Here is a tiny trained network, its code and every weight. The questions are about switching its units off for an input and a class, where a switched-off unit gives its printed mean instead of its output.

import numpy as np


def w(rows, s, z=0):
    codes = np.array(rows[::2]) - 128.0
    scale = np.full(codes.shape[1], s)
    scale[-1] = z or s
    return codes * scale


def f(y):
    return y / 2 * (1 + np.tanh(0.7978845608 * (y + 0.044715 * y**3)))


def log_softmax(a):
    a = a - a.max(-1, keepdims=True)
    return a - np.log(np.exp(a).sum(-1, keepdims=True))


def net(x, mask):
    res = np.array(x, float).reshape(1, 5) / 4 @ E
    y = f(res @ A[0][:, :-1].T + A[0][:, -1])
    res = res + np.where(mask, y, B[0][:, -1]) @ B[0][:, :-1]
    return log_softmax(res[-1] @ U[:, :-1].T + U[:, -1])


A, B = {}, {}
E = w([
[116,154,127,152,65,138,143,121],'x0',
[9,1,41,179,37,30,133,80],'x1',
[32,179,26,101,163,170,179,180],'x2',
[80,198,191,252,155,37,34,212],'x3',
[125,156,93,123,105,137,123,143],'x4',
],0.0063)
A[0] = w([
[75,184,161,145,157,101,123,209,104],'N0',
[156,160,101,203,154,91,52,144,37],'N1',
[181,196,146,120,189,125,95,163,198],'N2',
[84,113,96,89,99,41,154,159,20],'N3',
[100,169,212,105,161,168,115,113,52],'N4',
[117,52,93,147,130,90,135,156,3],'N5',
[100,78,135,121,110,97,141,115,48],'N6',
[217,86,171,166,95,95,91,96,184],'N7',
[147,164,148,129,115,134,142,125,2],'N8',
[165,115,99,28,98,175,160,92,41],'N9',
[128,114,90,174,38,115,124,108,42],'N10',
[175,255,163,37,124,122,164,162,71],'N11',
],0.0095,0.0047)
B[0] = w([
[130,224,80,96,142,101,207,164,208],'N0',
[188,184,192,116,146,26,170,126,190],'N1',
[98,97,219,130,103,181,148,151,255],'N2',
[128,96,179,91,130,158,65,123,157],'N3',
[175,96,188,125,75,104,98,197,165],'N4',
[121,112,230,121,78,115,2,189,150],'N5',
[198,97,197,97,132,105,75,208,148],'N6',
[23,174,43,141,189,181,153,96,246],'N7',
[131,173,194,105,131,96,25,172,118],'N8',
[172,232,174,97,137,34,151,120,214],'N9',
[165,102,191,133,133,151,119,140,168],'N10',
[77,55,175,134,74,157,58,195,235],'N11',
],0.0085,0.0073)
U = w([
[164,18,220,190,78,132,21,190,3],'0',
[216,253,176,105,173,1,192,77,68],'1',
[76,122,148,146,157,171,201,112,233],'2',
[46,205,103,151,186,239,128,74,213],'3',
],0.0055,0.0034)

Each question gives the input, the list of numbers given to net, and the class t.
The units are the neurons (one row each of A and B). Each row of codes is followed by its name. A weight is (code - 128) times the scale printed after its matrix; where a second scale follows, it is the last column's (A, B and U).
mask holds one flag per neuron, in row order. A switched-off neuron (its flag False) gives its mean, the last column of its row in B, instead of its output. The means were averaged over made-up inputs and are rounded, as every weight is.
A unit's drop is (log p(t) with every unit on - log p(t) with that unit switched off) / (log p(t) with every unit on - log p(t) with every unit switched off).
The circuit of an input: a set's keep is (log p(t) with only the set's units on - log p(t) with every unit switched off) / (log p(t) with every unit on - log p(t) with every unit switched off). Starting from all 12 units, units are removed one at a time, each time the one whose removal leaves the highest keep (on an exact tie, the one counted first), for as long as the keep stays at least 0.8.
units of the circuit, in order: the units of the circuit, biggest drop first
k most important neurons: the k neurons with the biggest drops, biggest first
drop when u is switched off: that unit's drop, to one decimal
input [-6,4,4,-1,-2], class 0: 2 most important neurons : N7, N0
input [-2,3,-5,6,-1], class 1: units of the circuit, in order : N1
input [7,6,8,8,2], class 1: 2 most important neurons : N0, N1
input [-2,5,-6,-6,3], class 1: 4 most important neurons : N9, N11, N2, N6
input [-3,6,-8,-6,-5], class 3: 2 most important neurons : N7, N11
input [-3,0,0,-5,0], class 1: 3 most important neurons : N9, N7, N11
input [-3,8,7,-4,5], class 0: units of the circuit, in order : N5, N7
input [6,4,-8,6,-2], class 3: 2 most important neurons : N7, N9
input [-4,-4,2,2,1], class 0: 2 most important neurons : N7, N11
input [-7,0,-1,-4,4], class 1: units of the circuit, in order : N9, N11
input [0,6,2,-5,2], class 0: units of the circuit, in order : N7, N5
input [7,-1,-5,7,-6], class 1: 2 most important neurons : N1, N11
input [-8,-5,-7,-5,1], class 3: 2 most important neurons : N7, N1
input [3,4,-6,3,1], class 3: units of the circuit, in order : N7
input [-4,-1,-4,-7,-6], class 1: 3 most important neurons : N9, N11, N2
input [-2,-7,5,-3,-1], class 0: 2 most important neurons : N11, N7
input [-3,0,-8,5,7], class 3: 2 most important neurons : N7, N9
input [-6,-3,3,-7,-5], class 1: 2 most important neurons : N9, N7
input [-4,-1,-8,-6,6], class 3: 4 most important neurons : N7, N1, N0, N4
input [3,-1,-1,8,0], class 1: units of the circuit, in order : N1
input [-8,7,-2,-7,7], class 0: drop when N6 is switched off : 0.3
input [-6,-1,-4,3,-1], class 3: drop when N3 is switched off : 0.0
input [3,-7,0,-6,-5], class 0: drop when N11 is switched off : 0.9
input [3,-4,-7,1,1], class 3: drop when N7 is switched off : 1.1
